arr = [619 514 599 598 687 675 573 197 717 776 522 397 491 546 393]
The last entry? 393
The 1st entry? 619
The third entry from the right is 491
The median entry? 573
The second largest entry? 717

Questions about the array below. Rows and columns are numbered from 1.
1) What is the entry directly above 52?
2) What is the entry at row 2, column 1?
3) What is the entry at row 1, column 2?
4) What is the entry in row 1 and column 1?
5) What is the entry in the bottom-right corner?
6) What is the entry just right of 51?
7) What is the entry just right of 6?
8) What is the entry at row 3, column 1?
array([[ 23, -72,  61,   0, -72,  23,  41,  61,  28, -72],
       [-69,  67,   4,   0,  66, -69,  33,   6, -71,  66],
       [-77,  46,  51,   0,  46, -77,  67,  52, -78,  46],
       [-70,  12,  60,   0,  13, -70,  67,  61, -71,  12]])
1) 6
2) -69
3) -72
4) 23
5) 12
6) 0
7) -71
8) -77

Questions about the array below. Counting starts at 1.
1) Which number is the bottom-right entry?
2) Which number is the bottom entry of the column that holds the largest entry?
3) Which number is the entry at row 2, column 1?
4) Which number is the entry just left of 169.7?
5) Which number is the entry at row 3, column 1?
6) Which number is the entry directly below 151.0?
7) Which number is the entry in row 2 and column 2?
8) Which number is the entry in the top-right corner?
176.5	135.9	-110.7	229.9	198.1	-49.5	-197.1	-96.5	113.8
-177.0	-29.4	178.0	-181.5	151.0	-147.9	223.5	-45.9	119.6
200.3	65.3	63.9	-2.0	141.3	10.0	-17.8	-113.8	-17.5
-18.5	-49.0	-101.9	-90.3	71.3	-150.7	169.7	-151.0	147.6
238.5	28.2	-133.9	-95.6	138.8	-27.4	-37.8	88.8	194.5
-63.3	-135.9	-99.8	-95.4	249.9	-223.8	95.6	191.8	-105.3
-219.0	-57.5	-190.5	90.3	19.0	-130.1	239.6	-66.6	61.0
1) 61.0
2) 19.0
3) -177.0
4) -150.7
5) 200.3
6) 141.3
7) -29.4
8) 113.8

Questions about the grid below.
1) Which number is the largest entry in the last row?
2) Which number is the second entry on the diagonal from the top-right corner?
3) Which number is the top-left entry?
4) Which number is the bottom-right entry?
5) Which number is the third entry on the main diagonal?
6) Which number is the entry just right of 55?
7) Which number is the largest entry in the first column?
8) Which number is the largest entry in the last column?
35	68	79	88
19	29	50	76
73	52	18	92
48	44	65	58
82	61	45	28
92	76	61	87
42	23	82	33
47	29	45	91
72	32	52	13
48	70	55	45
80	14	19	20
22	78	51	65
1) 78
2) 50
3) 35
4) 65
5) 18
6) 45
7) 92
8) 92

data =
[[6900 4898 6241 6755 5203 6225 5309 4453 6975]
 [6668 6662 7280 4361 4921 6378 3788 1907 3844]
 [8523 6951 7548 4014 5861 6141 5369 4479 5133]]
The bottom-right entry is 5133
The bottom entry of the column that holds the smallest entry -> 4479
The entry in the top-left corner -> 6900
Which number is the first entry in the row that holds the smallest entry? 6668
The largest entry in the last column is 6975
The largest entry in the first column: 8523
Which number is the second entry on the main diagonal? 6662
The entry just right of 5861: 6141
Which number is the 3rd entry on the main diagonal? 7548
The entry directly below the centre entry: 5861
The fourth entry in reading order -> 6755
Which number is the third entry in reading order? 6241
Which number is the entry directly above the centre entry? 5203
The entry just right of the centre entry: 6378

[[-27 -73  -9   0  45 -45   0]
 [-29 -23 -10   0   0  29  27]
 [-26  35 -28   8  16 -32  33]
 [-33  22   0   0  -8  36   0]
 [ 26   0 -33   0  35  -5 -34]
 [-52   0  28   0   2 -57 -32]
 [ 35 -33   9  19   0  29  -3]
 [  0 -55 -36  27  58  18   0]]
Find the entry directly above the largest entry.
0
The entry directly above -10 is -9
Find the bottom entry of the column that holds the smallest entry.
-55
Find the 2nd smallest entry.
-57
Find the entry in the bottom-left corner.
0
The top entry of the column that holds the largest entry is 45
Find the last entry of the largest entry's row.
0
The entry just left of -34 -> -5
The first entry, reading row by row -> -27
The second-last entry, reading row by row: 18
The entry directly above -8 -> 16
Find the third-last entry, reading row by row.
58
The 5th entry from the end, reading row by row -> -36
Find the fourth entry from the end, reading row by row.
27
The entry directly above 28 -> -33
Find the largest entry in the last column.
33
The last entry in the row that holds the smallest entry: 0
Find the smallest entry in the first column.
-52
The second entry on the main diagonal -> -23
Find the entry directly below -9.
-10

Questions about the table below.
1) Which number is the fourth-last entry, reading row by row?
2) Which number is the bottom-right entry?
3) Which number is the top entry of the column that holds the largest entry?
4) Which number is the top-right entry?
5) Which number is the bottom-left entry?
6) Which number is the top-left entry?
[[ 37  24  10 -21 -58 -61 -47 -24   8  26  31  28  19  30]
 [ -2 -41 -64 -55 -38  -8  19  28  31  23  21  36  31  19]
 [ 25  11 -20 -57 -62 -47 -24   7  26  30  28  18  29  37]
 [-64 -54 -37  -6  19  28  31  22  22  37  31  18  -4 -43]
 [ -2 -42 -64 -55 -37  -7  19  29  30  23  22  36  31  18]
 [  5  24  30  29  19  27  37  26  12 -17 -55 -63 -49 -27]
 [-52 -64 -51 -31   2  23  29  30  20  25  37  27  14 -12]
 [-20 -57 -62 -47 -25   7  25  30  28  19  29  37  25  11]
 [-15  14  27  31  26  19  33  35  21   5 -32 -62 -58 -43]
 [ 21   5 -31 -62 -59 -43 -16  14  27  30  25  19  33  35]
 [-58 -61 -46 -22   9  25  30  27  19  30  36  24  10 -23]
 [ 25  11 -20 -58 -61 -47 -24   7  25  30  28  19  30  37]
 [ 19  30  37  24   9 -24 -59 -61 -46 -22  10  26  30  27]
 [ 15 -11 -51 -64 -51 -31   1  23  29  30  20  25  38  28]
 [ -5 -45 -64 -54 -35  -4  21  29  30  21  22  37  30  17]
 [ 34  35  21   5 -32 -62 -58 -42 -15  15  27  31  26  19]]
1) 27
2) 19
3) 19
4) 30
5) 34
6) 37

Questions about the matrix below.
1) What is the entry just right of the smallest entry?
2) What is the entry just right of -62?
((31, -18, 34, 41, -13, 1, 44, 42, -9, -8, 41), (-28, 33, -9, -46, 58, -16, -50, -44, 16, 41, -34), (32, -35, 48, 65, -62, -53, 63, 65, 18, -43, 27), (-37, 40, -35, -64, 49, -6, -53, -51, 15, 39, -39), (40, -28, 19, 34, -55, 36, 30, 48, -19, -41, 39), (-40, 33, -29, -29, 57, 37, -44, -37, -51, 48, -15))
1) 49
2) -53

Questions about the table below.
1) The minimum?
2) The bottom-right entry?
3) The entry just left of -20?
4) The 3rd smallest entry?
5) The smallest entry in the last row?
6) The bottom-left entry?
7) The entry directly below the smallest entry?
8) The largest entry in the last column?
[[  8  35 -29 -20 -82]
 [ 34 -11 -26  65 -23]
 [-47 -60   7  -3  32]
 [ 65  29 -42  31 -19]]
1) -82
2) -19
3) -29
4) -47
5) -42
6) 65
7) -23
8) 32

X = (129, 681, -63, 352, -99, 322, 375, 740, -598, -236, -1, -474, 833, 895, -298)
Read off the median entry.
Answer: 129
The entry just right of 895 is -298
The entry just right of the centre entry is -598
